In the rows, 128 means zero.
Two labels a row:
[100 107 124 136 110 145 157 128  88 123 149 118  73 169 115  90 135  98
 144 127 146 127 114 126  63] : N + Q
[130 110 110 137 137 142 107 127  46 125 127 126  73 131 124 101 148 114
 139 113 133 132 120 113 129] : N + F
[134 140 122 119 114 104 122 141 100 132 129 129 156 110 146 163 126 145
 123 144 114 139 143 103 214] : D + U
[ 44 125  84 121  87  93 166 139 124 130 127 122 152 127 133 237 128 150
 140 143 130 135 122 102 224] : D + Y
[156 118 114 124 137 139 100 130  42 124 117 127  92 119 132  98 137 125
 130 112 119 127 121 107 154] : N + U
[ 41 125 102  89  77 107 179 140 140 133 151 116 140 158 126 196 128 125
 143 148 140 133 125 110 155] : D + Y
[ 80 116  96 128  89 111 155 148  98 130 128 121 134 143 137 177 132 140
 140 136 136 133 119 112 177] : H + Y
[ 84 117  94 120  95 108 156 143 148 119 108 122 161 135 138 199 125 162
 139 124 131 124 115 123 193] : D + Z
[102 116 108 138 123 137 129 126 100 122 134 126  97 142 120 122 133 115
 139 121 138 124 118 128 105] : N + F
[201 147 163 129 160 146  94 118 130 131 138 140 119 113 128  56 130 111
 111 124 120 131 139 140  85] : L + U
[157 117 172 130 113 156 191 134 187 123 146 118 119 182 118  41 128 101
 132 136 139 114 115 164   4] : L + Q
[129 130  92 119 116 103 122 120  84 132 110 129 153 101 139 178 132 156
 126 133 117 139 132  95 237] : D + U
[ 65 113  90 133  96 121 151 138  93 122 124 110 115 146 130 171 132 135
 143 125 138 127 115 112 159] : H + Y
[196 119 128 126 117 145 116 146   4 131 135 124  87 131 147  54 139 113
 130 128 121 141 127 104 142] : N + U
[166 140 163 130 140 136 127 121 147 135 150 134 136 131 126  80 127 110
 121 131 128 130 142 139  83] : R + U
[121 130 120 119 116 106 123 136 124 123 109 124 161 109 141 182 125 152
 122 137 120 132 131 116 207] : H + U
[ 72 125 100 123 106 109 142 135 133 127 126 123 144 127 129 195 127 139
 136 133 132 129 123 117 182] : D + F
[161 124 122 119 112 118 126 145  62 130 121 123 135 126 149 122 135 141
 124 134 116 141 130 107 187] : D + U
[ 70 113 109 122  71 100 184 147 134 122 140 123 154 157 137 189 127 140
 141 149 134 132 124 111 162] : D + Z
[128 125 103 119  94 101 131 150  61 131 118 120 153 114 153 165 128 150
 131 140 120 142 134  93 238] : D + U
[121 108 103 136 113 131 136 139  69 123 120 118 101 141 131 119 131 130
 139 121 132 128 112 117 137] : N + Z
[219 116 142 129 126 154 124 145   6 127 128 122  85 135 141  23 134 110
 127 131 114 143 124 111 107] : N + U
[118 128  94 119 103  95 116 147  59 134 116 126 148 104 151 188 125 155
 130 137 120 143 128  89 252] : D + U

Both labels of each row:
[103 131 107 104  64 160 142  89 141 136 154 113 105 147 135 131 124 127
 136 169  79 120 128 124 134] : kufu + Sira
[ 82 129 142 135  62  86 176  59  87  91 128  99 173 158 106 130 113 111
 129  87  98 166 140 162 139] : zimad + bezi
[118 159 111 140 127 145 138  43 125 148 169 143 117 117 133 118 140  87
 120 121  67 152 129 144 138] : vagav + Sira
[185 117 166 123 103 111 111  33 116  53 128 106 162 160 126 107 145 142
 121  95  89 113 120 139 102] : kufu + vit
[129 154 122  95  60 125 186 118 141 134 157 139  86 120 130 131  96 125
 128 131  94 127 145 110 167] : kufu + Sira
[120 121 105 126 148 121 160  82 129 152 138  79 104 125 141 140 104 101
 130 127  90 130 139 128 153] : vagav + Sira
[ 82 136  90  70  67 126 160  75 115 154 166  92 104 154 140 111 119  81
 142 112  84 157 157 113 127] : vagav + Sira
[ 91 133  67 109  33 127 174  52 145  62 111 104 135 158 142 123 118 104
 127 129 111 113 173 127 118] : zimad + vit
[132 135 113 121 106 135 134  89 123 169 174 126 119 161 163 121 133 112
 120 127  59 161 125 106 123] : kufu + Sira
[ 84 145  76  80  60 124 192  86 106 120 148 125 123 141 150 131 109  66
 111 140  80 132 140 121 134] : vagav + vit
[ 80 164 114 162 145 156 171 138 150 130 143 158 111 115 142 113 127  85
 136 158 112 134 130 150 150] : vagav + Sira
[119 144 109 154 130 153 171  25 132  77 123 110 144 187 112 105 127  86
 126  90 101 103 131 142 127] : vagav + bezi
[107 146 116 134  59 134 173  43 131  55 114 104 158  84 118 112 132 136
 125 131 105 152 133 149 153] : vagav + vit
[ 82 123 136 126  97 115 177  17 105 107 135  99 149 143 127 124 129  82
 132  85 106 124 136 149 124] : vagav + vit
[190 125  97 139  84 146  98 165 137 123 144 133 158 122 138 125 124 148
 121 101 167 177 130 150 110] : zimad + gek
[137 150  84  85  99 136 134  75 136 152 148 121 126 116 143 130 142 159
 126 123  77 158 141 156 111] : vagav + Sira
[ 87 152  42  99  87 145 183 110 123 130 150 137 108 127 133 128 114  66
 134 145 132 150 153 120 143] : zimad + Sira
[114 131 146 150 150 131 129  95 133 120 127 150 134 104 127 120 155 105
 137 113 129 128 144 133 124] : vagav + Sira
